Here is a tiny trained network, its code and every weight. The questions are about switching its units off for an input and a class, where a switched-off unit gives its printed mean instead of its output.

import numpy as np


def w(rows, s, z=0):
    codes = np.array(rows[::2]) - 128.0
    scale = np.full(codes.shape[1], s)
    scale[-1] = z or s
    return codes * scale


def f(y):
    return np.maximum(y, 0)


def log_softmax(a):
    a = a - a.max(-1, keepdims=True)
    return a - np.log(np.exp(a).sum(-1, keepdims=True))


def net(x, mask):
    res = np.array(x, float).reshape(1, 5) / 4 @ E
    y = f(res @ A[0][:, :-1].T + A[0][:, -1])
    res = res + np.where(mask, y, B[0][:, -1]) @ B[0][:, :-1]
    return log_softmax(res[-1] @ U[:, :-1].T + U[:, -1])


A, B = {}, {}
E = w([
[231,63,185,106,216,83,123,3,153],'x0',
[210,154,197,77,105,10,23,206,72],'x1',
[29,67,214,166,30,36,126,119,221],'x2',
[153,12,132,142,169,162,204,176,147],'x3',
[111,189,80,14,174,22,226,175,212],'x4',
],0.0073)
A[0] = w([
[181,47,216,194,83,106,69,152,90,99],'N1',
[146,127,154,56,187,68,198,96,235,124],'N2',
[14,195,141,173,80,91,145,109,173,144],'N3',
[116,143,176,54,142,56,176,127,232,226],'N4',
[104,135,171,128,56,178,110,73,120,81],'N5',
[103,192,96,155,97,180,104,71,107,104],'N6',
[146,171,104,75,141,101,82,158,131,124],'N7',
[116,223,91,118,121,124,97,218,74,138],'N8',
[162,156,124,95,164,94,138,71,147,102],'N9',
[189,112,155,66,199,51,183,113,199,76],'N10',
[162,76,224,176,82,58,67,131,70,93],'N11',
[163,100,205,154,92,102,90,137,99,64],'N12',
[126,59,127,151,191,142,202,142,163,168],'N13',
[114,107,202,164,95,123,48,120,121,177],'N14',
[64,84,123,155,97,161,207,171,177,155],'N15',
[34,161,109,135,78,102,141,69,131,110],'N16',
[55,134,161,72,122,34,159,157,234,128],'N17',
[150,207,74,103,92,112,119,230,65,149],'N18',
[127,222,112,95,102,119,144,203,157,176],'N19',
[204,170,124,108,180,148,114,48,114,114],'N20',
[116,202,92,75,146,162,91,239,113,119],'N21',
[170,208,148,54,128,66,92,192,133,118],'N22',
[106,165,108,125,110,191,153,163,81,101],'N23',
[140,159,109,62,132,65,84,170,112,109],'N24',
[113,156,87,84,110,158,157,228,70,99],'N25',
[147,137,180,179,78,129,45,97,104,195],'N26',
[213,111,132,108,198,100,122,76,101,254],'N27',
[149,77,135,179,128,184,123,120,107,200],'N28',
[2,119,118,171,55,147,147,125,163,199],'N29',
[190,129,86,73,153,137,72,34,28,90],'N30',
[143,157,120,93,124,142,41,142,94,153],'N31',
[105,75,96,160,165,169,219,100,173,83],'N32',
[141,165,95,190,135,168,74,48,76,202],'N33',
[147,96,59,173,159,245,168,96,74,149],'N34',
],0.0079,0.0042)
B[0] = w([
[202,57,191,124,148,108,62,206,115,221],'N1',
[183,132,32,119,119,80,77,50,96,233],'N2',
[43,123,114,195,18,89,142,99,172,231],'N3',
[159,124,58,129,82,37,91,55,117,251],'N4',
[87,128,142,139,144,151,66,136,140,179],'N5',
[77,193,150,170,149,149,82,138,145,196],'N6',
[107,163,154,60,109,106,160,109,115,184],'N7',
[73,186,153,129,140,94,190,210,60,222],'N8',
[164,189,126,117,145,88,86,91,102,176],'N9',
[163,136,63,85,133,97,81,68,93,223],'N10',
[199,46,217,118,108,60,59,184,78,228],'N11',
[160,86,184,124,124,96,98,157,117,184],'N12',
[168,82,78,83,136,163,110,104,131,198],'N13',
[137,88,204,148,99,114,35,182,126,219],'N14',
[119,26,26,167,104,175,127,180,153,216],'N15',
[68,175,142,176,67,113,90,97,166,197],'N16',
[159,94,92,149,47,1,174,107,157,243],'N17',
[94,159,151,91,150,70,215,211,44,226],'N18',
[76,136,134,124,99,69,202,155,82,211],'N19',
[165,216,173,118,164,154,156,70,172,199],'N20',
[83,146,125,123,176,100,204,181,61,213],'N21',
[91,135,152,29,84,64,173,116,93,226],'N22',
[118,132,113,175,180,118,145,157,136,190],'N23',
[77,133,157,30,84,79,153,104,99,199],'N24',
[104,116,90,148,182,98,163,197,80,199],'N25',
[121,128,221,119,136,124,61,169,137,232],'N26',
[206,181,148,51,169,128,97,66,114,238],'N27',
[150,104,149,113,179,200,94,166,141,206],'N28',
[77,93,87,230,79,137,119,149,174,254],'N29',
[175,189,202,105,133,173,166,113,178,213],'N30',
[128,126,174,107,144,145,148,159,104,195],'N31',
[133,76,54,108,153,188,95,118,159,200],'N32',
[97,222,221,140,164,182,118,117,176,232],'N33',
[155,127,107,181,241,221,172,157,171,242],'N34',
],0.0067,0.0099)
U = w([
[197,152,62,78,127,78,78,44,105,151],'0',
[187,201,169,123,191,218,139,111,161,29],'1',
[26,182,153,199,85,171,57,136,163,121],'2',
[177,69,223,117,112,108,28,184,98,254],'3',
[129,29,40,146,169,229,118,147,170,121],'4',
[74,174,143,56,105,77,190,173,57,93],'5',
[101,142,81,198,197,159,169,213,76,142],'6',
[93,85,69,176,1,73,144,127,168,67],'7',
],0.0075,0.00099)

Each question gives the input, the list of numbers given to net, and the class t.
The units are the neurons (one row each of A and B). Each row of codes is followed by its name. A weight is (code - 128) times the scale printed after its matrix; where a second scale follows, it is the last column's (A, B and U).
mask holds one flag per neuron, in row order. A switched-off neuron (its flag False) gives its mean, the last column of its row in B, instead of its output. The means were averaged over made-up inputs and are rounded, as every weight is.
A unit's drop is (log p(t) with every unit on - log p(t) with that unit switched off) / (log p(t) with every unit on - log p(t) with every unit switched off).
The circuit of an input: a set's keep is (log p(t) with only the set's units on - log p(t) with every unit switched off) / (log p(t) with every unit on - log p(t) with every unit switched off). Starting from the 12 units with the biggest drops (on a tie, the unit counted first), units are removed one at a time, each time the one whose removal leaves the highest keep (on an exact tie, the one counted first), for as long as the keep stays at least 0.8.
units of the circuit, in order: the units of the circuit, biggest drop first
k most important neurons: the k neurons with the biggest drops, biggest first
drop of u: that unit's drop, to one decimal
input [-4,-6,-2,-5,6], class 7: most important neuron : N3
input [0,-5,-5,-2,5], class 6: units of the circuit, in order : N34, N22
input [2,-6,-3,7,8], class 0: 3 most important neurons : N2, N10, N4
input [-1,6,-8,-5,-6], class 5: 4 most important neurons : N18, N8, N21, N22
input [-5,2,-7,-6,-8], class 6: units of the circuit, in order : N21, N34
input [3,5,-2,-1,7], class 0: 4 most important neurons : N2, N10, N4, N27
input [3,0,5,-5,7], class 7: 3 most important neurons : N17, N3, N27
input [6,-5,8,6,6], class 0: 2 most important neurons : N2, N10
input [3,4,5,-2,2], class 0: units of the circuit, in order : N4, N2
input [2,-5,-3,4,-5], class 4: 2 most important neurons : N32, N13
input [1,-5,-7,5,-1], class 1: 2 most important neurons : N20, N29
input [-5,-1,3,-7,4], class 7: 2 most important neurons : N3, N29
input [-5,8,2,-1,-2], class 5: 3 most important neurons : N18, N8, N22
input [-8,-8,1,-4,3], class 7: units of the circuit, in order : N3
input [-4,-2,-8,-8,-6], class 1: 2 most important neurons : N33, N30
input [4,-7,-4,4,0], class 4: 2 most important neurons : N32, N13
input [-5,7,2,2,-1], class 5: drop of N18 : 0.4
input [6,6,-5,-7,2], class 5: drop of N24 : 0.2
input [2,-1,4,-8,4], class 7: drop of N22 : 0.0
input [4,-6,4,2,7], class 0: units of the circuit, in order : N2
input [8,-7,-6,6,1], class 1: drop of N30 : 0.1
